Below are the code and all the weights of a small trained network. Each question names an input and a target symbol and asks about switching units off, where a switched-off unit gives its printed mean instead of its output.

import numpy as np


def w(rows, s, z=0):
    codes = np.array(rows[::2]) - 128.0
    scale = np.full(codes.shape[1], s)
    scale[-1] = z or s
    return codes * scale


def norm(h):
    return h / np.sqrt((h * h).mean(-1, keepdims=True) + 1e-5)


def f(y):
    return np.maximum(y, 0)


def softmax(a):
    e = np.exp(a - a.max(-1, keepdims=True))
    return e / e.sum(-1, keepdims=True)


def log_softmax(a):
    a = a - a.max(-1, keepdims=True)
    return a - np.log(np.exp(a).sum(-1, keepdims=True))


def net(x, mask):
    ids = ['αγδεηξπσψω'.index(c) for c in x.split()]
    T = len(ids)
    res = E[ids] + P[:T]
    u = 0
    for l in range(2):
        r = norm(res)
        for j in range(2):
            rows = slice(2 * j, 2 * j + 2)
            q, k, v = (r @ M[l][rows].T for M in (Q, K, V))
            z = softmax(np.where(np.tri(T) > 0, q @ k.T / 2**0.5, -1e9)) @ v
            o = O[l][rows]
            res = res + np.where(mask[u + j], z, o[:, -1]) @ o[:, :-1]
        u += 2
        y = f(norm(res) @ A[l][:, :-1].T + A[l][:, -1])
        res = res + np.where(mask[u : u + 4], y, B[l][:, -1]) @ B[l][:, :-1]
        u += 4
    return log_softmax(norm(res)[-1] @ U[:, :-1].T + U[:, -1])


Q, K, V, O, A, B = {}, {}, {}, {}, {}, {}
E = w([
[98,67,176,102],'α',
[135,145,110,117],'γ',
[73,142,111,143],'δ',
[92,143,152,85],'ε',
[110,221,152,222],'η',
[120,149,217,141],'ξ',
[137,119,151,142],'π',
[104,102,83,152],'σ',
[255,86,117,84],'ψ',
[158,121,136,119],'ω',
],0.027)
P = w([
[125,87,168,152],'0',
[160,138,130,217],'1',
[235,56,136,254],'2',
[125,160,138,169],'3',
[176,90,171,164],'4',
[112,159,130,166],'5',
[170,70,179,181],'6',
],0.0096)
Q[0] = w([
[214,139,99,98],'L0H0',
[162,114,125,11],'L0H0',
[244,80,139,210],'L0H1',
[145,50,156,125],'L0H1',
],0.011)
K[0] = w([
[207,140,71,101],'L0H0',
[170,116,159,81],'L0H0',
[188,121,125,194],'L0H1',
[133,7,199,121],'L0H1',
],0.013)
V[0] = w([
[128,109,128,60],'L0H0',
[31,108,159,158],'L0H0',
[254,81,76,104],'L0H1',
[173,231,77,136],'L0H1',
],0.0074)
O[0] = w([
[69,6,118,125,2],'L0H0',
[153,171,101,115,204],'L0H0',
[110,150,125,16,111],'L0H1',
[98,74,173,253,10],'L0H1',
],0.0076,0.0025)
A[0] = w([
[208,169,177,130,249],'L0N0',
[130,163,181,82,165],'L0N1',
[111,250,113,214,252],'L0N2',
[89,95,112,75,188],'L0N3',
],0.012,0.0024)
B[0] = w([
[140,167,153,148,253],'L0N0',
[123,112,95,163,188],'L0N1',
[12,66,82,96,243],'L0N2',
[144,222,115,147,146],'L0N3',
],0.011)
Q[1] = w([
[125,124,73,254],'L1H0',
[81,93,91,117],'L1H0',
[111,85,52,58],'L1H1',
[215,144,136,123],'L1H1',
],0.012)
K[1] = w([
[142,88,73,255],'L1H0',
[55,104,135,126],'L1H0',
[128,198,129,216],'L1H1',
[194,107,135,39],'L1H1',
],0.0096)
V[1] = w([
[159,254,84,20],'L1H0',
[136,132,167,71],'L1H0',
[50,142,187,129],'L1H1',
[128,111,57,142],'L1H1',
],0.0089)
O[1] = w([
[137,1,107,197,62],'L1H0',
[134,162,149,108,37],'L1H0',
[136,88,99,223,252],'L1H1',
[169,153,59,105,115],'L1H1',
],0.0074,0.0021)
A[1] = w([
[17,115,143,131,181],'L1N0',
[159,81,252,141,5],'L1N1',
[103,189,60,135,135],'L1N2',
[206,103,92,101,90],'L1N3',
],0.013,0.0026)
B[1] = w([
[211,79,202,26,254],'L1N0',
[151,241,56,172,197],'L1N1',
[181,254,60,82,200],'L1N2',
[19,102,119,10,162],'L1N3',
],0.007,0.0089)
U = w([
[128,46,123,176,186],'α',
[80,103,138,120,162],'γ',
[129,152,43,122,38],'δ',
[73,97,190,107,196],'ε',
[57,160,142,171,140],'η',
[104,86,252,136,34],'ξ',
[158,134,186,56,188],'π',
[107,100,66,106,2],'σ',
[174,85,158,85,46],'ψ',
[182,170,146,183,178],'ω',
],0.019,0.003)

Each question gives the input, a string of symbols that net reads in full, and the target symbol t.
The units are the heads (2 rows each of Q, K, V and O) and the neurons (one row each of A and B). Each row of codes is followed by its name. A weight is (code - 128) times the scale printed after its matrix; where a second scale follows, it is the last column's (O, A, B and U).
mask holds one flag per unit, layer by layer, with each layer's heads first. A switched-off unit (its flag False) gives its mean, the last column of its rows in O or B, instead of its output. The means were averaged over made-up inputs and are rounded, as every weight is.
A unit's drop is (log p(t) with every unit on - log p(t) with that unit switched off) / (log p(t) with every unit on - log p(t) with every unit switched off).
The circuit of an input: a set's keep is (log p(t) with only the set's units on - log p(t) with every unit switched off) / (log p(t) with every unit on - log p(t) with every unit switched off). Starting from all 12 units, units are removed one at a time, each time the one whose removal leaves the highest keep (on an exact tie, the one counted first), for as long as the keep stays at least 0.8.
units of the circuit, in order: the units of the circuit, biggest drop first
unit that matters most: the unit with the biggest drop
k most important neurons: the k neurons with the biggest drops, biggest first
top k neurons in layer l: the k neurons of layer l with the biggest drops, biggest first
which heads matter: for each layer, one digit per head in row order, 1 if its drop is at least 0.15 and else 0, layers parted by /
input π σ σ ε ε, target δ: 4 most important neurons	L0N2; L0N1; L1N0; L0N0
input ε π π α ξ, target ω: which heads matter	00 / 00
input ε π π σ α, target δ: units of the circuit, in order	L1N1; L0N2; L0H1; L1N0
input α δ π ξ α, target ω: 4 most important neurons	L0N2; L1N1; L0N3; L1N0
input σ π ε, target ω: unit that matters most	L0N2
input ε σ ω π γ, target ω: units of the circuit, in order	L0H0; L0N2
input π σ ε, target δ: 2 most important neurons	L1N0; L1N3
input ξ π ψ π ε α, target α: top 2 neurons in layer 1	L1N2; L1N0
input ε ψ π ξ ψ ψ α, target π: units of the circuit, in order	L0H1; L0N2
input ε δ ψ η σ ψ α, target π: top 2 neurons in layer 0	L0N0; L0N2
input α α ε, target α: 2 most important neurons	L0N2; L0N3
input α γ ε, target α: 4 most important neurons	L0N2; L0N1; L1N2; L1N0
input ψ α π ψ π ξ, target ξ: 3 most important neurons	L0N2; L0N3; L1N0
input π ε ψ α, target α: which heads matter	11 / 10
input ξ ω η, target η: which heads matter	00 / 00
input σ π π π ξ ψ γ, target π: unit that matters most	L1H1
input ε γ σ σ α, target δ: 4 most important neurons	L0N2; L1N1; L1N0; L0N3
input π π π ε π π, target π: top 2 neurons in layer 1	L1N0; L1N2
input π ξ ε ω, target ω: 2 most important neurons	L0N2; L0N0
input ψ σ ε π ξ, target ω: unit that matters most	L1N1
input σ ψ η, target η: which heads matter	01 / 00
input γ π γ ω ε, target ω: which heads matter	01 / 00
input π ε π σ π, target ω: 2 most important neurons	L0N2; L1N0
input σ ψ ε ε π π, target π: which heads matter	01 / 00
input π ξ α, target ω: 3 most important neurons	L0N2; L1N1; L1N0
input ω α π ω π ξ, target ξ: top 2 neurons in layer 0	L0N2; L0N3
